Below are the code and all the weights of a small trained network. Each question names an input and a target symbol and asks about switching units off, where a switched-off unit gives its printed mean instead of its output.

import numpy as np


def w(rows, s, z=0):
    codes = np.array(rows[::2]) - 128.0
    scale = np.full(codes.shape[1], s)
    scale[-1] = z or s
    return codes * scale


def f(y):
    return np.maximum(y, 0)


def softmax(a):
    e = np.exp(a - a.max(-1, keepdims=True))
    return e / e.sum(-1, keepdims=True)


def log_softmax(a):
    a = a - a.max(-1, keepdims=True)
    return a - np.log(np.exp(a).sum(-1, keepdims=True))


def net(x, mask):
    ids = ['ΛΨΩβεζημξστφ'.index(c) for c in x.split()]
    T = len(ids)
    res = E[ids] + P[:T]
    u = 0
    for l in range(2):
        q, k, v = (res @ M[l].T for M in (Q, K, V))
        z = softmax(np.where(np.tri(T) > 0, q @ k.T / 4**0.5, -1e9)) @ v
        res = res + np.where(mask[u], z, O[l][:, -1]) @ O[l][:, :-1]
        u += 1
        y = f(res @ A[l][:, :-1].T + A[l][:, -1])
        res = res + np.where(mask[u : u + 8], y, B[l][:, -1]) @ B[l][:, :-1]
        u += 8
    return log_softmax(res[-1] @ U[:, :-1].T + U[:, -1])


Q, K, V, O, A, B = {}, {}, {}, {}, {}, {}
E = w([
[82,116,60,204],'Λ',
[136,180,154,143],'Ψ',
[162,202,129,109],'Ω',
[156,232,114,129],'β',
[227,245,234,154],'ε',
[175,77,160,192],'ζ',
[24,58,118,141],'η',
[90,89,155,141],'μ',
[7,123,211,33],'ξ',
[211,84,231,188],'σ',
[153,78,55,94],'τ',
[154,88,21,30],'φ',
],0.017)
P = w([
[49,150,101,137],'0',
[82,160,133,148],'1',
[99,149,141,153],'2',
[115,142,135,145],'3',
[134,135,133,139],'4',
[152,129,131,136],'5',
[170,124,128,130],'6',
[188,118,125,123],'7',
[212,112,124,119],'8',
[225,108,120,114],'9',
[246,103,119,112],'10',
],0.013)
Q[0] = w([
[81,1,82,151],'0.h1',
[120,73,120,119],'0.h1',
[176,143,190,142],'0.h1',
[145,254,135,134],'0.h1',
],0.019)
K[0] = w([
[2,162,142,109],'0.h1',
[107,155,207,57],'0.h1',
[196,51,93,102],'0.h1',
[236,160,51,160],'0.h1',
],0.012)
V[0] = w([
[186,106,91,168],'0.h1',
[42,231,181,114],'0.h1',
[109,163,255,86],'0.h1',
[176,93,222,3],'0.h1',
],0.0062)
O[0] = w([
[62,131,83,94,104],'0.h1',
[255,152,145,66,210],'0.h1',
[164,154,191,106,252],'0.h1',
[135,220,215,122,192],'0.h1',
],0.007,0.0036)
A[0] = w([
[125,226,112,123,154],'0.n1',
[95,175,200,105,132],'0.n2',
[162,54,142,157,92],'0.n3',
[221,88,169,200,138],'0.n4',
[76,164,65,46,99],'0.n5',
[62,49,101,136,250],'0.n6',
[142,41,92,98,70],'0.n7',
[170,128,21,2,117],'0.n8',
],0.0095,0.012)
B[0] = w([
[181,145,43,159,255],'0.n1',
[186,4,57,102,219],'0.n2',
[137,55,188,226,149],'0.n3',
[25,235,137,97,241],'0.n4',
[174,131,253,174,140],'0.n5',
[229,207,143,92,182],'0.n6',
[17,121,188,70,136],'0.n7',
[56,222,241,74,190],'0.n8',
],0.007,0.0086)
Q[1] = w([
[101,97,90,78],'1.h1',
[217,131,113,135],'1.h1',
[2,113,128,116],'1.h1',
[96,195,126,46],'1.h1',
],0.0099)
K[1] = w([
[125,200,125,195],'1.h1',
[162,90,193,139],'1.h1',
[101,174,83,138],'1.h1',
[251,97,43,89],'1.h1',
],0.013)
V[1] = w([
[170,148,178,198],'1.h1',
[105,66,254,96],'1.h1',
[110,76,67,130],'1.h1',
[71,182,62,77],'1.h1',
],0.0086)
O[1] = w([
[86,1,250,170,127],'1.h1',
[142,30,57,134,253],'1.h1',
[158,246,53,96,21],'1.h1',
[56,245,91,58,84],'1.h1',
],0.0059,0.0069)
A[1] = w([
[100,156,85,253,216],'1.n1',
[149,127,151,152,159],'1.n2',
[179,102,95,128,96],'1.n3',
[42,163,146,119,128],'1.n4',
[131,139,45,123,244],'1.n5',
[142,223,41,83,3],'1.n6',
[44,136,93,231,150],'1.n7',
[129,163,166,99,105],'1.n8',
],0.014,0.0057)
B[1] = w([
[66,180,246,115,230],'1.n1',
[173,134,85,156,188],'1.n2',
[83,128,110,177,219],'1.n3',
[142,38,135,199,175],'1.n4',
[159,37,154,107,232],'1.n5',
[49,126,58,131,255],'1.n6',
[211,55,90,14,155],'1.n7',
[161,121,77,106,206],'1.n8',
],0.011,0.0098)
U = w([
[23,87,94,129,22],'Λ',
[134,166,107,84,118],'Ψ',
[159,148,71,155,65],'Ω',
[81,227,106,185,254],'β',
[203,184,92,155,72],'ε',
[102,194,193,129,173],'ζ',
[122,158,111,60,146],'η',
[165,158,107,113,163],'μ',
[168,100,68,146,78],'ξ',
[161,101,132,236,121],'σ',
[109,139,148,58,192],'τ',
[127,81,149,3,76],'φ',
],0.012,0.0058)

Each question gives the input, a string of symbols that net reads in full, and the target symbol t.
The units are the heads (4 rows each of Q, K, V and O) and the neurons (one row each of A and B). Each row of codes is followed by its name. A weight is (code - 128) times the scale printed after its matrix; where a second scale follows, it is the last column's (O, A, B and U).
mask holds one flag per unit, layer by layer, with each layer's heads first. A switched-off unit (its flag False) gives its mean, the last column of its rows in O or B, instead of its output. The means were averaged over made-up inputs and are rounded, as every weight is.
A unit's drop is (log p(t) with every unit on - log p(t) with that unit switched off) / (log p(t) with every unit on - log p(t) with every unit switched off).
The circuit of an input: a set's keep is (log p(t) with only the set's units on - log p(t) with every unit switched off) / (log p(t) with every unit on - log p(t) with every unit switched off). Starting from the 12 units with the biggest drops (on a tie, the unit counted first), units are removed one at a time, each time the one whose removal leaves the highest keep (on an exact tie, the one counted first), for as long as the keep stays at least 0.8.
circuit, biggest first: the units of the circuit, biggest drop first
top k neurons: the k neurons with the biggest drops, biggest first
top k neurons in layer l: the k neurons of layer l with the biggest drops, biggest first
input ζ β μ φ Ψ, target φ: circuit, biggest first	0.h1; 1.n7
input ζ β φ β Ψ, target φ: top 4 neurons	0.n8; 0.n4; 1.n7; 0.n5
input φ β β Λ Ω β Ψ, target β: circuit, biggest first	1.h1
input η η ξ β β σ β β ζ, target ε: top 2 neurons	0.n4; 1.n1
input β σ σ μ, target σ: top 4 neurons	0.n8; 0.n6; 1.n1; 1.n6
input τ ζ β φ ζ, target φ: circuit, biggest first	1.n7; 0.h1
input Ψ ε β, target ε: top 2 neurons	0.n2; 1.n1
input σ β Λ, target σ: top 2 neurons in layer 0	0.n6; 0.n8
input φ β φ Λ, target φ: top 2 neurons	0.n8; 0.n5
input ζ φ σ σ μ, target σ: circuit, biggest first	0.n8; 1.h1
input σ β Λ φ Ω, target φ: top 4 neurons	0.n8; 0.n4; 0.n1; 1.n7
input Ω β σ σ ε, target σ: top 3 neurons in layer 0	0.n2; 0.n8; 0.n1
input ε Ψ ξ, target φ: circuit, biggest first	0.n2; 0.h1
input σ Λ β β σ σ σ β β Ω Ω, target β: top neuron	0.n4
input β ζ β β, target ζ: top 4 neurons in layer 0	0.n6; 0.n1; 0.n2; 0.n8
input σ ζ Λ β, target ζ: top 2 neurons	1.n1; 0.n2
input β Ψ φ β, target φ: top 4 neurons	0.n4; 0.n8; 1.n7; 0.n5
input σ ξ β Λ β ε β σ ξ σ β, target σ: circuit, biggest first	0.h1; 0.n4; 1.h1
input Ψ ζ σ ξ μ β σ Λ β, target Λ: top 3 neurons	0.n4; 0.n2; 1.n6
input ξ β φ β Λ ζ ζ ζ, target ε: top 3 neurons in layer 0	0.n4; 0.n2; 0.n3
